Below is a small trained network, with its code and all its weights. Each question gives an input and a class and asks what happens when units are switched off, that is, made to give their printed mean instead of their output.

import numpy as np


def w(rows, s, z=0):
    codes = np.array(rows[::2]) - 128.0
    scale = np.full(codes.shape[1], s)
    scale[-1] = z or s
    return codes * scale


def f(y):
    return y / 2 * (1 + np.tanh(0.7978845608 * (y + 0.044715 * y**3)))


def log_softmax(a):
    a = a - a.max(-1, keepdims=True)
    return a - np.log(np.exp(a).sum(-1, keepdims=True))


def net(x, mask):
    res = np.array(x, float).reshape(1, 7) / 4 @ E
    y = f(res @ A[0][:, :-1].T + A[0][:, -1])
    res = res + np.where(mask, y, B[0][:, -1]) @ B[0][:, :-1]
    return log_softmax(res[-1] @ U[:, :-1].T + U[:, -1])


A, B = {}, {}
E = w([
[103,141,96,212,200,28,142,59,126],'x0',
[146,155,163,187,131,99,175,255,157],'x1',
[53,199,56,45,95,49,79,179,168],'x2',
[93,205,97,112,234,215,166,129,110],'x3',
[74,198,164,211,56,174,83,95,142],'x4',
[192,193,199,92,134,115,169,62,245],'x5',
[41,82,131,117,89,130,237,118,159],'x6',
],0.0048)
A[0] = w([
[174,184,167,112,127,111,169,118,190,80],'n1',
[130,158,144,164,124,127,145,170,138,198],'n2',
[105,160,121,121,176,164,137,134,120,89],'n3',
[93,166,100,89,116,91,108,150,147,32],'n4',
[148,121,139,79,87,190,116,172,135,44],'n5',
[128,104,125,105,135,116,154,130,127,97],'n6',
[138,131,121,132,125,134,124,123,130,109],'n7',
[148,89,140,133,76,88,107,122,132,133],'n8',
[109,146,112,105,114,106,114,138,143,16],'n9',
[99,106,107,172,128,127,129,199,62,80],'n10',
[154,99,143,158,135,156,146,113,116,38],'n11',
[107,137,104,189,178,50,136,87,124,45],'n12',
[80,177,149,191,77,163,87,101,134,147],'n13',
[199,159,127,131,151,113,47,138,108,47],'n14',
[85,171,94,79,114,86,101,151,155,41],'n15',
[114,170,117,114,179,167,135,132,120,64],'n16',
[132,96,133,116,124,111,125,130,143,119],'n17',
[84,174,88,79,110,86,102,147,154,15],'n18',
[147,122,138,82,90,184,123,163,123,31],'n19',
[90,169,144,185,88,161,87,108,142,135],'n20',
[107,168,114,113,188,179,148,132,126,104],'n21',
[104,112,117,138,129,122,117,136,92,41],'n22',
[158,165,158,101,129,117,151,92,196,75],'n23',
[34,78,140,114,88,130,239,102,155,62],'n24',
[109,101,113,138,122,134,119,143,80,57],'n25',
[164,163,162,100,125,116,150,90,196,63],'n26',
[172,63,113,60,197,91,146,159,121,163],'n27',
[182,85,150,182,136,180,162,110,113,52],'n28',
[102,108,99,59,123,162,86,2,93,51],'n29',
[100,167,145,184,90,157,104,124,139,156],'n30',
[103,188,117,107,195,183,157,131,112,105],'n31',
[202,164,134,137,162,119,37,134,103,30],'n32',
[116,116,117,128,131,131,117,110,122,2],'n33',
[169,74,147,182,136,179,154,98,118,47],'n34',
[158,87,117,80,170,99,139,141,118,136],'n35',
[81,88,102,148,122,140,102,162,54,65],'n36',
[91,102,104,140,122,130,107,155,66,25],'n37',
[139,122,138,73,83,193,111,170,133,41],'n38',
[166,66,153,134,44,55,94,120,139,153],'n39',
[148,168,142,178,145,117,176,225,143,168],'n40',
[132,135,138,150,135,129,135,169,144,195],'n41',
[102,138,104,194,186,42,135,88,128,52],'n42',
],0.0084,0.00077)
B[0] = w([
[143,93,85,96,166,115,50,91,159,199],'n1',
[141,107,135,125,118,87,131,142,148,164],'n2',
[107,99,106,169,117,139,131,115,113,161],'n3',
[141,135,189,151,183,126,138,123,108,183],'n4',
[136,132,170,111,53,166,111,88,134,183],'n5',
[152,148,117,124,117,131,136,133,116,138],'n6',
[126,131,128,123,129,129,130,131,126,127],'n7',
[107,94,106,183,125,143,133,110,108,174],'n8',
[134,131,155,149,152,129,127,123,112,142],'n9',
[146,100,109,96,165,100,57,94,180,222],'n10',
[134,135,164,139,163,128,125,127,110,160],'n11',
[134,131,183,83,41,194,115,101,130,207],'n12',
[212,131,83,93,121,98,199,123,96,230],'n13',
[122,172,89,163,124,174,109,198,133,186],'n14',
[150,138,207,161,207,133,141,123,93,207],'n15',
[103,95,103,174,114,141,130,122,107,165],'n16',
[133,132,112,145,118,133,139,124,119,135],'n17',
[153,137,209,157,212,140,133,129,87,209],'n18',
[144,139,161,108,71,164,112,96,131,171],'n19',
[189,134,97,94,121,104,187,125,99,208],'n20',
[107,87,107,191,103,138,135,107,96,186],'n21',
[130,127,114,116,142,144,110,113,141,142],'n22',
[141,104,81,90,179,147,76,94,123,196],'n23',
[155,230,67,173,120,189,69,251,136,250],'n24',
[140,127,114,112,158,135,107,102,139,157],'n25',
[129,114,75,87,177,147,74,92,129,198],'n26',
[229,151,90,107,96,87,209,118,90,224],'n27',
[143,153,214,150,205,119,113,132,102,219],'n28',
[155,76,182,161,89,9,91,188,226,252],'n29',
[182,127,110,112,122,93,178,130,111,193],'n30',
[93,69,99,209,100,140,134,101,89,207],'n31',
[125,198,87,147,117,179,104,217,146,200],'n32',
[130,121,133,123,129,126,120,131,142,122],'n33',
[143,145,201,147,207,127,131,123,89,217],'n34',
[178,139,104,115,121,110,180,121,106,174],'n35',
[148,119,76,87,183,147,76,82,150,215],'n36',
[138,126,100,101,174,143,90,95,144,181],'n37',
[147,131,179,109,59,174,117,86,124,188],'n38',
[76,55,85,248,109,151,145,96,81,236],'n39',
[136,83,159,158,86,52,98,147,187,219],'n40',
[127,119,139,129,114,102,127,135,150,151],'n41',
[147,132,195,81,23,197,109,96,133,220],'n42',
],0.02,0.0036)
U = w([
[132,157,248,142,236,135,131,115,58,44],'0',
[124,100,37,49,200,152,59,45,176,98],'1',
[122,142,196,66,11,208,124,74,132,110],'2',
[116,224,56,157,121,184,109,255,137,157],'3',
[60,45,72,208,104,133,158,86,54,119],'4',
[127,78,171,129,98,4,117,174,239,247],'5',
[191,156,67,57,115,75,238,104,56,157],'6',
[30,149,117,73,142,117,177,125,130,86],'7',
],0.0065,0.0011)

Each question gives the input, the list of numbers given to net, and the class t.
The units are the neurons (one row each of A and B). Each row of codes is followed by its name. A weight is (code - 128) times the scale printed after its matrix; where a second scale follows, it is the last column's (A, B and U).
mask holds one flag per neuron, in row order. A switched-off neuron (its flag False) gives its mean, the last column of its row in B, instead of its output. The means were averaged over made-up inputs and are rounded, as every weight is.
A unit's drop is (log p(t) with every unit on - log p(t) with that unit switched off) / (log p(t) with every unit on - log p(t) with every unit switched off).
The circuit of an input: a set's keep is (log p(t) with only the set's units on - log p(t) with every unit switched off) / (log p(t) with every unit on - log p(t) with every unit switched off). Starting from the 12 units with the biggest drops (on a tie, the unit counted first), units are removed one at a time, each time the one whose removal leaves the highest keep (on an exact tie, the one counted first), for as long as the keep stays at least 0.8.
units of the circuit, in order: the units of the circuit, biggest drop first
unit that matters most: the unit with the biggest drop
top k neurons: the k neurons with the biggest drops, biggest first
drop when u is switched off: that unit's drop, to one decimal
input [1,1,5,0,-3,-6,-8], class 3: units of the circuit, in order : (n32)
input [-8,-2,1,-4,-5,3,-8], class 2: top 4 neurons : (n38, n5, n24, n19)
input [-2,8,0,8,5,5,-6], class 4: top 3 neurons : (n31, n29, n21)
input [4,-1,2,-1,0,1,-1], class 2: top 3 neurons : (n42, n12, n24)
input [-5,6,3,-1,6,-3,0], class 5: top 2 neurons : (n40, n27)
input [0,7,0,-8,-1,5,-6], class 4: top 2 neurons : (n39, n24)
input [0,7,2,3,7,-8,8], class 1: top 4 neurons : (n10, n36, n37, n29)
input [7,8,6,7,-1,-1,5], class 5: top 2 neurons : (n40, n2)
input [0,6,5,-5,3,0,7], class 3: top 2 neurons : (n24, n29)
input [0,5,-3,-2,-3,-4,-8], class 3: top 2 neurons : (n32, n14)
input [-8,1,-1,-7,5,-8,2], class 1: top 4 neurons : (n36, n10, n37, n42)
input [-8,-1,8,-5,1,5,-2], class 0: top 2 neurons : (n18, n15)
input [-5,0,5,-7,7,7,-4], class 1: top 4 neurons : (n1, n26, n23, n27)
input [6,-8,2,7,1,-7,-4], class 5: unit that matters most : n29
input [-8,3,8,7,4,3,-2], class 0: top 4 neurons : (n18, n15, n4, n42)
input [-3,5,5,0,-4,5,-1], class 0: top 3 neurons : (n29, n15, n18)
input [-8,8,-6,8,8,0,-4], class 2: drop when n38 is switched off : 1.0
input [-7,-4,0,3,5,-7,1], class 1: drop when n37 is switched off : 0.5
input [-3,-3,-7,6,-3,-3,-8], class 3: drop when n32 is switched off : 1.6
input [-6,-6,7,-2,5,-2,-1], class 0: unit that matters most : n18
input [-5,1,-6,0,2,-8,1], class 1: drop when n10 is switched off : 0.2
